Here is a tiny trained network, its code and every weight. The questions are about switching its units off for an input and a target symbol, where a switched-off unit gives its printed mean instead of its output.

import numpy as np


def w(rows, s, z=0):
    codes = np.array(rows[::2]) - 128.0
    scale = np.full(codes.shape[1], s)
    scale[-1] = z or s
    return codes * scale


def f(y):
    return y / 2 * (1 + np.tanh(0.7978845608 * (y + 0.044715 * y**3)))


def softmax(a):
    e = np.exp(a - a.max(-1, keepdims=True))
    return e / e.sum(-1, keepdims=True)


def log_softmax(a):
    a = a - a.max(-1, keepdims=True)
    return a - np.log(np.exp(a).sum(-1, keepdims=True))


def net(x, mask):
    ids = ['ΓΛΞΦΨΩαβδεζηθμστ'.index(c) for c in x.split()]
    T = len(ids)
    res = E[ids] + P[:T]
    r = res
    for j in range(3):
        rows = slice(4 * j, 4 * j + 4)
        q, k, v = (r @ M[0][rows].T for M in (Q, K, V))
        z = softmax(np.where(np.tri(T) > 0, q @ k.T / 4**0.5, -1e9)) @ v
        o = O[0][rows]
        res = res + np.where(mask[j], z, o[:, -1]) @ o[:, :-1]
    y = f(res @ A[0][:, :-1].T + A[0][:, -1])
    res = res + np.where(mask[3:15], y, B[0][:, -1]) @ B[0][:, :-1]
    return log_softmax(res[-1] @ U[:, :-1].T + U[:, -1])


Q, K, V, O, A, B = {}, {}, {}, {}, {}, {}
E = w([
[120,141,190,147,169,204,190,163,141],'Γ',
[158,45,169,164,114,193,167,186,143],'Λ',
[125,81,79,169,184,89,131,88,131],'Ξ',
[133,105,185,74,120,109,148,174,101],'Φ',
[148,86,126,122,94,109,216,67,145],'Ψ',
[95,112,142,175,159,134,248,158,90],'Ω',
[155,83,141,112,160,93,32,130,97],'α',
[98,155,175,127,222,85,181,105,127],'β',
[171,172,118,156,158,112,153,124,84],'δ',
[133,145,141,150,156,33,212,141,76],'ε',
[68,78,132,25,100,87,152,102,108],'ζ',
[92,69,72,213,136,184,166,208,82],'η',
[49,71,223,107,127,190,135,145,102],'θ',
[100,148,100,117,38,111,109,97,24],'μ',
[63,190,187,162,85,174,136,168,82],'σ',
[100,135,150,145,179,197,84,101,41],'τ',
],0.018)
P = w([
[207,128,71,37,70,213,228,10,198],'0',
[216,140,55,37,116,175,193,112,140],'1',
[173,152,69,53,131,164,199,90,137],'2',
[210,136,101,61,139,157,151,118,84],'3',
[192,133,110,83,158,132,140,119,80],'4',
[150,123,152,105,150,140,182,63,71],'5',
[197,112,170,118,156,122,127,111,32],'6',
[109,117,199,153,151,117,184,32,71],'7',
[187,98,223,158,137,130,119,63,2],'8',
[123,102,250,191,126,118,161,16,24],'9',
[136,92,243,211,154,102,114,60,6],'10',
[10,118,174,194,130,72,138,81,62],'11',
[112,105,151,173,144,72,71,162,44],'12',
],0.006)
Q[0] = w([
[131,142,92,126,156,133,130,118,174],'H0',
[112,80,121,122,162,132,179,101,5],'H0',
[139,122,144,111,192,132,157,132,114],'H0',
[135,194,113,98,110,142,87,154,182],'H0',
[104,107,128,140,109,103,145,140,101],'H1',
[124,161,100,84,113,173,123,158,131],'H1',
[186,154,79,128,130,132,110,123,193],'H1',
[154,123,168,120,149,148,163,74,62],'H1',
[91,107,137,98,150,121,155,167,90],'H2',
[125,162,87,102,103,153,97,151,163],'H2',
[102,132,123,164,73,113,111,122,173],'H2',
[132,63,190,123,151,178,161,101,71],'H2',
],0.012)
K[0] = w([
[171,52,126,91,120,160,171,97,101],'H0',
[52,149,192,232,113,126,70,138,27],'H0',
[116,76,181,200,177,153,102,138,102],'H0',
[204,168,75,63,118,164,152,162,233],'H0',
[57,115,173,181,131,183,134,148,106],'H1',
[135,161,93,64,124,189,96,123,148],'H1',
[183,136,113,40,87,144,183,145,163],'H1',
[104,178,193,209,102,79,86,90,2],'H1',
[64,161,118,148,125,89,129,153,104],'H2',
[187,157,82,74,110,168,145,103,177],'H2',
[209,125,115,129,128,100,185,116,175],'H2',
[76,110,156,186,131,117,76,97,9],'H2',
],0.0091)
V[0] = w([
[100,92,238,64,233,153,160,134,179],'H0',
[232,159,168,110,146,37,181,118,169],'H0',
[94,253,103,183,164,170,154,166,174],'H0',
[115,84,49,74,132,181,177,156,176],'H0',
[65,130,146,173,75,142,96,211,231],'H1',
[88,80,150,163,140,52,179,152,181],'H1',
[114,56,175,58,52,95,93,114,95],'H1',
[136,86,138,118,197,187,83,88,142],'H1',
[146,97,119,157,193,105,108,127,138],'H2',
[110,195,40,144,109,86,131,182,171],'H2',
[135,202,115,13,88,134,140,79,56],'H2',
[156,162,71,126,115,89,184,99,174],'H2',
],0.0065)
O[0] = w([
[95,150,81,61,146,175,145,196,163,187],'H0',
[156,117,190,46,168,102,142,154,172,25],'H0',
[149,169,190,130,3,146,115,148,136,69],'H0',
[43,88,148,170,157,118,121,97,80,90],'H0',
[165,106,178,151,75,199,166,145,31,28],'H1',
[216,78,114,15,153,153,127,176,53,99],'H1',
[73,54,116,139,120,79,217,144,157,175],'H1',
[107,150,140,140,161,187,83,62,146,130],'H1',
[204,105,94,142,197,168,135,108,177,90],'H2',
[154,102,154,171,79,119,111,95,87,2],'H2',
[54,97,135,161,92,97,176,198,188,199],'H2',
[136,118,193,165,204,107,150,80,110,42],'H2',
],0.0063,0.0078)
A[0] = w([
[224,94,63,116,137,59,209,128,120,59],'N0',
[165,99,115,192,117,161,123,190,103,139],'N1',
[138,213,139,197,172,137,124,137,122,195],'N2',
[145,87,93,98,125,68,147,87,24,126],'N3',
[105,152,122,67,171,106,139,81,117,116],'N4',
[175,223,90,100,131,26,154,78,130,106],'N5',
[119,108,61,133,92,48,2,119,155,97],'N6',
[20,113,76,157,139,134,132,140,127,114],'N7',
[72,145,123,139,118,172,46,173,122,226],'N8',
[166,72,80,118,192,189,113,154,165,254],'N9',
[90,74,144,146,130,153,118,110,94,150],'N10',
[89,135,188,145,170,126,160,152,181,185],'N11',
],0.0075,0.0024)
B[0] = w([
[54,67,82,134,72,190,111,160,160,162],'N0',
[166,164,140,90,75,71,171,19,78,137],'N1',
[111,160,112,71,113,95,178,86,153,148],'N2',
[82,96,169,213,128,143,116,116,92,159],'N3',
[161,28,203,96,117,107,124,114,83,156],'N4',
[228,159,105,120,94,188,19,160,104,175],'N5',
[60,154,163,169,166,127,105,79,145,153],'N6',
[254,109,105,101,168,142,90,131,75,245],'N7',
[132,133,118,34,56,132,122,108,139,180],'N8',
[120,170,241,116,151,216,145,55,155,174],'N9',
[189,144,125,161,120,134,96,199,114,154],'N10',
[188,173,97,194,103,101,73,212,114,178],'N11',
],0.0073,0.012)
U = w([
[128,131,229,111,166,85,82,117,167,194],'Γ',
[76,132,30,48,187,184,137,141,86,189],'Λ',
[29,156,102,164,210,132,254,172,77,49],'Ξ',
[176,213,7,115,100,116,53,117,206,151],'Φ',
[114,64,65,139,66,154,178,96,230,99],'Ψ',
[161,75,77,219,141,83,58,221,92,175],'Ω',
[97,56,127,41,115,36,166,88,108,98],'α',
[130,79,101,202,219,181,118,119,162,18],'β',
[233,109,126,122,126,127,171,75,72,3],'δ',
[103,208,176,212,166,185,163,189,162,90],'ε',
[200,105,219,199,103,178,162,148,179,129],'ζ',
[250,179,177,107,188,35,122,137,134,181],'η',
[137,140,170,193,124,132,97,103,48,167],'θ',
[162,80,176,130,102,197,14,238,143,52],'μ',
[93,189,158,97,19,85,167,151,129,177],'σ',
[91,106,161,63,132,20,176,166,149,239],'τ',
],0.0058,0.0028)

Each question gives the input, a string of symbols that net reads in full, and the target symbol t.
The units are the heads (4 rows each of Q, K, V and O) and the neurons (one row each of A and B). Each row of codes is followed by its name. A weight is (code - 128) times the scale printed after its matrix; where a second scale follows, it is the last column's (O, A, B and U).
mask holds one flag per unit, heads first, then neurons. A switched-off unit (its flag False) gives its mean, the last column of its rows in O or B, instead of its output. The means were averaged over made-up inputs and are rounded, as every weight is.
A unit's drop is (log p(t) with every unit on - log p(t) with that unit switched off) / (log p(t) with every unit on - log p(t) with every unit switched off).
The circuit of an input: a set's keep is (log p(t) with only the set's units on - log p(t) with every unit switched off) / (log p(t) with every unit on - log p(t) with every unit switched off). Starting from the 12 units with the biggest drops (on a tie, the unit counted first), units are removed one at a time, each time the one whose removal leaves the highest keep (on an exact tie, the one counted first), for as long as the keep stays at least 0.8.
circuit, biggest first: the units of the circuit, biggest drop first
most important unit: the unit with the biggest drop
k most important neurons: the k neurons with the biggest drops, biggest first
which heads matter: for each layer, one digit per head in row order, 1 if its drop is at least 0.15 and else 0, layers parted by /
input θ δ ε Ξ δ θ ε β τ, target Φ: circuit, biggest first : [H1; H0; H2]
input σ Λ ε β θ δ ε Ω β ε, target μ: circuit, biggest first : [N5; N0; H0; H1]
input σ μ ζ δ Ξ μ Ξ Ω α Λ Ω σ μ, target σ: circuit, biggest first : [H0; N7]
input ε Λ α ζ θ θ θ Ω, target Λ: circuit, biggest first : [H0; H2]
input ε β σ μ δ θ ε θ Ψ θ Ξ, target Λ: which heads matter : 101
input Φ τ θ δ Ψ Λ Γ δ, target Φ: circuit, biggest first : [H1; N5]
input α θ Λ ε β ζ η Λ θ, target Λ: circuit, biggest first : [H2; H0]
input β τ Ξ τ η θ Ψ η μ Λ, target Ω: most important unit : H2
input ε Ξ ζ β Λ ε θ Ψ Ξ θ Ω σ, target σ: circuit, biggest first : [H0; N8; N2]
input β Φ τ, target Φ: circuit, biggest first : [H1; N8]
input β Ψ θ Ψ, target Λ: which heads matter : 100
input Ξ ε μ θ Ψ η μ ζ θ β μ Ω ε, target Ω: circuit, biggest first : [N5; N9; N0; H0]
input τ τ δ μ θ Ω θ θ ε, target Λ: which heads matter : 101
input Ψ θ δ μ θ σ η Ω θ θ θ β β, target Λ: which heads matter : 111
input Ψ Λ Λ θ δ, target Λ: circuit, biggest first : [H0; N11]
input τ Ψ β μ η Ω μ Γ, target Ω: most important unit : N11
input Ψ μ Ω, target Ω: circuit, biggest first : [N11; H2; N9; N7]
input δ σ μ θ α β θ θ δ Ξ Φ β, target η: circuit, biggest first : [N0; N11; N7]
input θ β μ τ σ δ ε Λ β τ β, target Φ: circuit, biggest first : [H0; H1; H2]
input μ η θ Ψ μ, target Ω: which heads matter : 110
input α ε η μ, target Ω: 2 most important neurons : [N9; N5]
input Ξ σ θ ε σ ε Γ σ Γ, target σ: most important unit : H0
input θ β Λ θ μ θ, target Ω: which heads matter : 011
input η β Γ α τ θ μ η σ, target σ: which heads matter : 100
input ε ε Ξ ε Ξ μ Ψ, target Ω: which heads matter : 111
input Ω μ Φ Ψ ε Λ θ ζ α, target Γ: which heads matter : 000
input β ε θ Φ θ Φ α θ α ε θ σ Ψ, target Ψ: most important unit : N0
